Here is a tiny trained network, its code and every weight. The questions are about switching its units off for an input and a target symbol, where a switched-off unit gives its printed mean instead of its output.

import numpy as np


def w(rows, s, z=0):
    codes = np.array(rows[::2]) - 128.0
    scale = np.full(codes.shape[1], s)
    scale[-1] = z or s
    return codes * scale


def norm(h):
    return h / np.sqrt((h * h).mean(-1, keepdims=True) + 1e-5)


def f(y):
    return np.maximum(y, 0)


def softmax(a):
    e = np.exp(a - a.max(-1, keepdims=True))
    return e / e.sum(-1, keepdims=True)


def log_softmax(a):
    a = a - a.max(-1, keepdims=True)
    return a - np.log(np.exp(a).sum(-1, keepdims=True))


def net(x, mask):
    ids = ['ΔΠαζηθμσ'.index(c) for c in x.split()]
    T = len(ids)
    res = E[ids] + P[:T]
    u = 0
    for l in range(2):
        r = norm(res)
        for j in range(3):
            rows = slice(2 * j, 2 * j + 2)
            q, k, v = (r @ M[l][rows].T for M in (Q, K, V))
            z = softmax(np.where(np.tri(T) > 0, q @ k.T / 2**0.5, -1e9)) @ v
            o = O[l][rows]
            res = res + np.where(mask[u + j], z, o[:, -1]) @ o[:, :-1]
        u += 3
        y = f(norm(res) @ A[l][:, :-1].T + A[l][:, -1])
        res = res + np.where(mask[u : u + 4], y, B[l][:, -1]) @ B[l][:, :-1]
        u += 4
    return log_softmax(norm(res)[-1] @ U[:, :-1].T + U[:, -1])


Q, K, V, O, A, B = {}, {}, {}, {}, {}, {}
E = w([
[169,165,166],'Δ',
[51,54,115],'Π',
[141,45,66],'α',
[116,63,218],'ζ',
[3,61,113],'η',
[90,136,146],'θ',
[68,246,55],'μ',
[144,239,109],'σ',
],0.014)
P = w([
[156,175,118],'0',
[151,161,113],'1',
[165,149,91],'2',
[160,145,93],'3',
[155,2,151],'4',
[198,100,64],'5',
[179,128,70],'6',
],0.0048)
Q[0] = w([
[104,92,190],'L0H0',
[121,73,107],'L0H0',
[29,98,135],'L0H1',
[104,82,175],'L0H1',
[181,37,198],'L0H2',
[132,80,3],'L0H2',
],0.019)
K[0] = w([
[222,113,130],'L0H0',
[159,85,156],'L0H0',
[29,142,159],'L0H1',
[69,108,89],'L0H1',
[246,38,215],'L0H2',
[89,63,5],'L0H2',
],0.016)
V[0] = w([
[226,125,38],'L0H0',
[191,106,86],'L0H0',
[141,125,111],'L0H1',
[104,110,220],'L0H1',
[74,149,65],'L0H2',
[24,178,2],'L0H2',
],0.0042)
O[0] = w([
[140,123,251,54],'L0H0',
[142,132,156,87],'L0H0',
[121,108,178,116],'L0H1',
[160,173,24,138],'L0H1',
[122,196,55,194],'L0H2',
[117,250,3,252],'L0H2',
],0.004,0.0022)
A[0] = w([
[24,123,66,47],'L0N0',
[4,80,155,151],'L0N1',
[122,169,72,132],'L0N2',
[185,164,132,250],'L0N3',
],0.012,0.0022)
B[0] = w([
[187,2,134,254],'L0N0',
[212,149,75,235],'L0N1',
[68,133,191,203],'L0N2',
[191,212,140,164],'L0N3',
],0.013,0.0079)
Q[1] = w([
[176,160,114],'L1H0',
[189,138,181],'L1H0',
[72,108,18],'L1H1',
[143,178,25],'L1H1',
[130,140,103],'L1H2',
[173,6,155],'L1H2',
],0.018)
K[1] = w([
[110,89,168],'L1H0',
[90,135,115],'L1H0',
[65,117,58],'L1H1',
[111,208,17],'L1H1',
[113,132,122],'L1H2',
[123,5,168],'L1H2',
],0.02)
V[1] = w([
[143,89,244],'L1H0',
[38,108,122],'L1H0',
[141,77,132],'L1H1',
[105,154,2],'L1H1',
[130,244,78],'L1H2',
[165,73,206],'L1H2',
],0.014)
O[1] = w([
[138,251,158,142],'L1H0',
[51,119,186,80],'L1H0',
[125,103,195,161],'L1H1',
[33,60,89,126],'L1H1',
[107,29,217,3],'L1H2',
[106,178,24,209],'L1H2',
],0.011,0.0082)
A[1] = w([
[41,186,4,144],'L1N0',
[96,184,199,101],'L1N1',
[6,90,65,253],'L1N2',
[141,214,119,150],'L1N3',
],0.016,0.0036)
B[1] = w([
[41,123,118,249],'L1N0',
[88,189,133,150],'L1N1',
[185,88,250,191],'L1N2',
[99,69,139,192],'L1N3',
],0.022,0.012)
U = w([
[196,175,182,175],'Δ',
[171,109,102,124],'Π',
[2,73,184,1],'α',
[209,235,96,87],'ζ',
[171,62,101,124],'η',
[56,242,102,184],'θ',
[142,65,193,212],'μ',
[65,234,193,122],'σ',
],0.0099,0.0051)

Each question gives the input, a string of symbols that net reads in full, and the target symbol t.
The units are the heads (2 rows each of Q, K, V and O) and the neurons (one row each of A and B). Each row of codes is followed by its name. A weight is (code - 128) times the scale printed after its matrix; where a second scale follows, it is the last column's (O, A, B and U).
mask holds one flag per unit, layer by layer, with each layer's heads first. A switched-off unit (its flag False) gives its mean, the last column of its rows in O or B, instead of its output. The means were averaged over made-up inputs and are rounded, as every weight is.
A unit's drop is (log p(t) with every unit on - log p(t) with that unit switched off) / (log p(t) with every unit on - log p(t) with every unit switched off).
unit that matters most: the unit with the biggest drop
k most important neurons: the k neurons with the biggest drops, biggest first
top k neurons in layer l: the k neurons of layer l with the biggest drops, biggest first
heads that matter: for each layer, one digit per head in row order, 1 if its drop is at least 0.15 and else 0, layers parted by /
drop of u: that unit's drop, to one decimal
input ζ Δ Δ μ ζ Δ, target Δ: unit that matters most => L0N3
input Δ η Π α Π α, target α: top 2 neurons in layer 1 => (L1N0 L1N2)
input α σ ζ σ η Π σ, target σ: 3 most important neurons => (L0N0 L1N1 L1N2)
input ζ η α θ η, target θ: 3 most important neurons => (L1N0 L0N1 L0N0)
input ζ η ζ, target ζ: top 2 neurons in layer 1 => (L1N0 L1N2)
input σ η θ Δ, target σ: top 2 neurons in layer 1 => (L1N1 L1N2)
input μ α η α, target α: heads that matter => 000 / 001
input Δ ζ θ η, target θ: heads that matter => 001 / 101
input α σ Δ Π θ Δ, target Δ: 4 most important neurons => (L0N0 L1N0 L0N2 L0N3)
input η σ η, target η: 2 most important neurons => (L0N0 L0N1)
input σ σ α ζ θ σ, target σ: heads that matter => 000 / 001
input μ θ η η ζ α, target θ: 2 most important neurons => (L0N0 L0N2)
input η η θ, target θ: heads that matter => 000 / 011
input ζ θ η ζ η θ Π, target θ: top neuron in layer 1 => (L1N0)
input Π η Δ θ α η ζ, target θ: 4 most important neurons => (L0N0 L0N1 L0N2 L1N2)
input σ ζ θ Π, target θ: top 2 neurons in layer 0 => (L0N1 L0N2)
input η η θ ζ Π ζ, target θ: top 2 neurons in layer 1 => (L1N2 L1N3)
input η η Π η, target η: top 2 neurons in layer 0 => (L0N1 L0N0)
input Π η α θ σ σ ζ, target ζ: drop of L1H1 => 0.5
input Π θ Π α α, target θ: drop of L0H2 => 0.1
input η μ σ σ α σ, target μ: unit that matters most => L1H2
input η ζ μ, target μ: drop of L1H1 => 0.2
input η θ θ σ θ, target θ: drop of L0H0 => 0.0
